Here is a tiny trained network, its code and every weight. The questions are about switching its units off for an input and a target symbol, where a switched-off unit gives its printed mean instead of its output.

import numpy as np


def w(rows, s, z=0):
    codes = np.array(rows[::2]) - 128.0
    scale = np.full(codes.shape[1], s)
    scale[-1] = z or s
    return codes * scale


def f(y):
    return np.maximum(y, 0)


def softmax(a):
    e = np.exp(a - a.max(-1, keepdims=True))
    return e / e.sum(-1, keepdims=True)


def log_softmax(a):
    a = a - a.max(-1, keepdims=True)
    return a - np.log(np.exp(a).sum(-1, keepdims=True))


def net(x, mask):
    ids = ['ΘΛΩαβγδεζμπτψ'.index(c) for c in x.split()]
    T = len(ids)
    res = E[ids] + P[:T]
    u = 0
    for l in range(2):
        q, k, v = (res @ M[l].T for M in (Q, K, V))
        z = softmax(np.where(np.tri(T) > 0, q @ k.T / 3**0.5, -1e9)) @ v
        res = res + np.where(mask[u], z, O[l][:, -1]) @ O[l][:, :-1]
        u += 1
        y = f(res @ A[l][:, :-1].T + A[l][:, -1])
        res = res + np.where(mask[u : u + 8], y, B[l][:, -1]) @ B[l][:, :-1]
        u += 8
    return log_softmax(res[-1] @ U[:, :-1].T + U[:, -1])


Q, K, V, O, A, B = {}, {}, {}, {}, {}, {}
E = w([
[42,135,253,76,115],'Θ',
[108,45,61,89,147],'Λ',
[58,123,166,62,49],'Ω',
[235,193,76,134,196],'α',
[139,51,71,122,58],'β',
[23,147,132,66,163],'γ',
[135,2,95,112,156],'δ',
[27,159,30,88,114],'ε',
[61,131,105,118,85],'ζ',
[71,30,101,134,230],'μ',
[86,66,100,140,153],'π',
[53,132,95,126,105],'τ',
[105,103,29,118,58],'ψ',
],0.0098)
P = w([
[99,131,234,254,117],'0',
[94,134,115,173,119],'1',
[98,125,108,143,129],'2',
[102,123,102,129,136],'3',
[107,120,98,116,131],'4',
[110,122,101,103,136],'5',
[111,117,94,95,137],'6',
[111,118,95,89,140],'7',
[113,120,97,81,141],'8',
[115,119,96,75,143],'9',
[117,114,94,72,141],'10',
[116,115,96,66,142],'11',
[125,115,94,62,144],'12',
[125,119,98,58,141],'13',
],0.0077)
Q[0] = w([
[86,118,54,3,141],'0.h0',
[181,126,222,236,93],'0.h0',
[122,157,49,78,167],'0.h0',
],0.0064)
K[0] = w([
[225,247,122,142,173],'0.h0',
[27,12,170,85,41],'0.h0',
[190,155,119,253,166],'0.h0',
],0.0061)
V[0] = w([
[104,107,144,143,111],'0.h0',
[254,146,95,147,178],'0.h0',
[85,61,120,132,97],'0.h0',
],0.0097)
O[0] = w([
[146,108,149,174,138,154],'0.h0',
[83,244,136,21,94,1],'0.h0',
[82,56,179,255,103,234],'0.h0',
],0.0064,0.0031)
A[0] = w([
[121,181,253,56,81,136],'0.n0',
[127,132,88,74,169,156],'0.n1',
[9,180,126,62,41,156],'0.n2',
[104,113,51,96,9,164],'0.n3',
[183,212,37,72,84,130],'0.n4',
[122,47,161,132,136,252],'0.n5',
[103,129,59,68,118,165],'0.n6',
[107,156,254,149,144,151],'0.n7',
],0.008,0.0033)
B[0] = w([
[10,17,19,143,207,148],'0.n0',
[170,167,181,52,216,170],'0.n1',
[2,109,216,235,127,195],'0.n2',
[107,54,223,131,74,198],'0.n3',
[221,219,209,137,24,176],'0.n4',
[126,42,37,90,98,254],'0.n5',
[173,98,232,77,174,191],'0.n6',
[127,200,43,172,181,147],'0.n7',
],0.006,0.0077)
Q[1] = w([
[126,187,107,221,197],'1.h0',
[127,174,127,200,94],'1.h0',
[105,150,72,255,189],'1.h0',
],0.0063)
K[1] = w([
[63,29,127,184,168],'1.h0',
[56,72,210,89,61],'1.h0',
[2,56,169,228,242],'1.h0',
],0.0039)
V[1] = w([
[20,23,162,126,150],'1.h0',
[74,115,138,143,147],'1.h0',
[255,242,170,148,147],'1.h0',
],0.0053)
O[1] = w([
[81,203,41,98,3,230],'1.h0',
[105,126,52,111,86,150],'1.h0',
[158,51,217,211,253,2],'1.h0',
],0.0047,0.0075)
A[1] = w([
[190,82,202,190,148,29],'1.n0',
[132,156,181,125,219,2],'1.n1',
[127,100,85,142,140,114],'1.n2',
[172,78,62,111,114,74],'1.n3',
[146,56,129,136,174,128],'1.n4',
[101,179,141,103,125,123],'1.n5',
[78,254,166,154,85,157],'1.n6',
[173,140,122,163,37,110],'1.n7',
],0.0086,0.005)
B[1] = w([
[157,106,38,123,13,195],'1.n0',
[39,224,31,117,87,199],'1.n1',
[136,167,133,164,105,204],'1.n2',
[74,222,202,155,126,255],'1.n3',
[143,98,50,138,151,172],'1.n4',
[146,165,118,139,102,152],'1.n5',
[235,164,103,253,172,181],'1.n6',
[106,147,80,130,254,228],'1.n7',
],0.008,0.0067)
U = w([
[90,119,60,208,101,105],'Θ',
[102,166,115,1,63,171],'Λ',
[71,62,187,133,149,67],'Ω',
[184,168,111,143,176,156],'α',
[182,56,144,147,109,156],'β',
[81,179,163,120,202,74],'γ',
[169,69,83,113,180,100],'δ',
[124,187,174,161,102,2],'ε',
[134,112,184,157,150,188],'ζ',
[113,127,109,90,229,103],'μ',
[132,95,150,118,192,198],'π',
[138,125,176,161,157,181],'τ',
[171,126,186,143,53,96],'ψ',
],0.0094,0.0054)

Each question gives the input, a string of symbols that net reads in full, and the target symbol t.
The units are the heads (3 rows each of Q, K, V and O) and the neurons (one row each of A and B). Each row of codes is followed by its name. A weight is (code - 128) times the scale printed after its matrix; where a second scale follows, it is the last column's (O, A, B and U).
mask holds one flag per unit, layer by layer, with each layer's heads first. A switched-off unit (its flag False) gives its mean, the last column of its rows in O or B, instead of its output. The means were averaged over made-up inputs and are rounded, as every weight is.
A unit's drop is (log p(t) with every unit on - log p(t) with that unit switched off) / (log p(t) with every unit on - log p(t) with every unit switched off).
The circuit of an input: a set's keep is (log p(t) with only the set's units on - log p(t) with every unit switched off) / (log p(t) with every unit on - log p(t) with every unit switched off). Starting from the 12 units with the biggest drops (on a tie, the unit counted first), units are removed one at a time, each time the one whose removal leaves the highest keep (on an exact tie, the one counted first), for as long as the keep stays at least 0.8.
circuit, biggest first: the units of the circuit, biggest drop first
most important unit: the unit with the biggest drop
k most important neurons: the k neurons with the biggest drops, biggest first
k most important neurons of layer l: the k neurons of layer l with the biggest drops, biggest first
drop when u is switched off: that unit's drop, to one decimal
input β δ Λ δ α τ δ, target δ: most important unit -> 1.h0
input ζ Λ β β β α μ, target μ: 3 most important neurons of layer 0 -> (0.n4 0.n1 0.n6)
input Λ Θ Λ β τ α γ δ Λ, target Λ: 2 most important neurons -> (1.n1 1.n0)
input α π ψ, target ψ: 4 most important neurons of layer 0 -> (0.n4 0.n0 0.n3 0.n6)
input δ α Λ ψ π ε Λ δ Λ Θ β ε Λ β, target β: 2 most important neurons of layer 1 -> (1.n0 1.n3)
input δ β ζ π μ Λ Θ Ω, target Θ: circuit, biggest first -> (1.h0 1.n6 0.n6 0.h0)
input β Λ ψ μ δ α π δ γ δ δ α, target Λ: 4 most important neurons -> (1.n1 0.n2 1.n0 0.n1)
input Θ γ Ω ε β τ β α β ε, target ε: 4 most important neurons -> (0.n4 0.n2 1.n6 1.n1)
input Θ δ ε Λ γ β β γ π μ ζ Θ μ, target Λ: 3 most important neurons of layer 1 -> (1.n6 1.n7 1.n3)
input ζ Λ δ μ ε ψ μ β Λ δ, target Λ: circuit, biggest first -> (1.h0 1.n6)
input Λ β β μ Θ δ δ Λ, target Λ: circuit, biggest first -> (1.h0 1.n6)
input τ Θ γ ψ δ Ω ψ δ τ τ Ω α, target α: 3 most important neurons -> (0.n5 1.n6 0.n4)
input β Θ Ω ε μ Λ γ Ω δ ζ α α, target Λ: 3 most important neurons -> (1.n1 1.n0 0.n2)
input Λ Θ γ τ Θ Λ γ α Λ Ω ε, target ε: most important unit -> 0.n4
input α ψ Θ ε γ γ μ Λ ψ, target ψ: 2 most important neurons -> (0.n4 0.n0)
input α ψ ψ μ, target μ: circuit, biggest first -> (0.h0 1.h0 0.n4 1.n4)
input Λ δ ζ ψ Λ β δ, target Λ: 2 most important neurons -> (1.n6 0.n4)
input Ω β ψ Λ τ δ β π δ Λ α γ Ω, target Ω: 2 most important neurons of layer 0 -> (0.n0 0.n2)
input Λ Λ π γ Ω, target Θ: 2 most important neurons of layer 1 -> (1.n6 1.n7)
input Λ Λ γ τ ε Λ Λ Θ α ψ β δ γ Θ, target Θ: most important unit -> 0.n7
input τ β μ ψ β Θ, target Θ: 3 most important neurons of layer 0 -> (0.n7 0.n6 0.n1)
input δ Λ α β β Λ γ Λ δ Λ ψ β δ, target δ: 3 most important neurons of layer 1 -> (1.n4 1.n3 1.n0)
input ψ β ε π Θ Ω π Θ μ δ α Λ γ, target γ: drop when 0.n0 is switched off -> 0.3
input ψ α δ ζ ψ γ ψ β, target β: drop when 1.n3 is switched off -> 0.1
input δ ε α π Λ μ Ω, target Ω: drop when 1.h0 is switched off -> 0.4
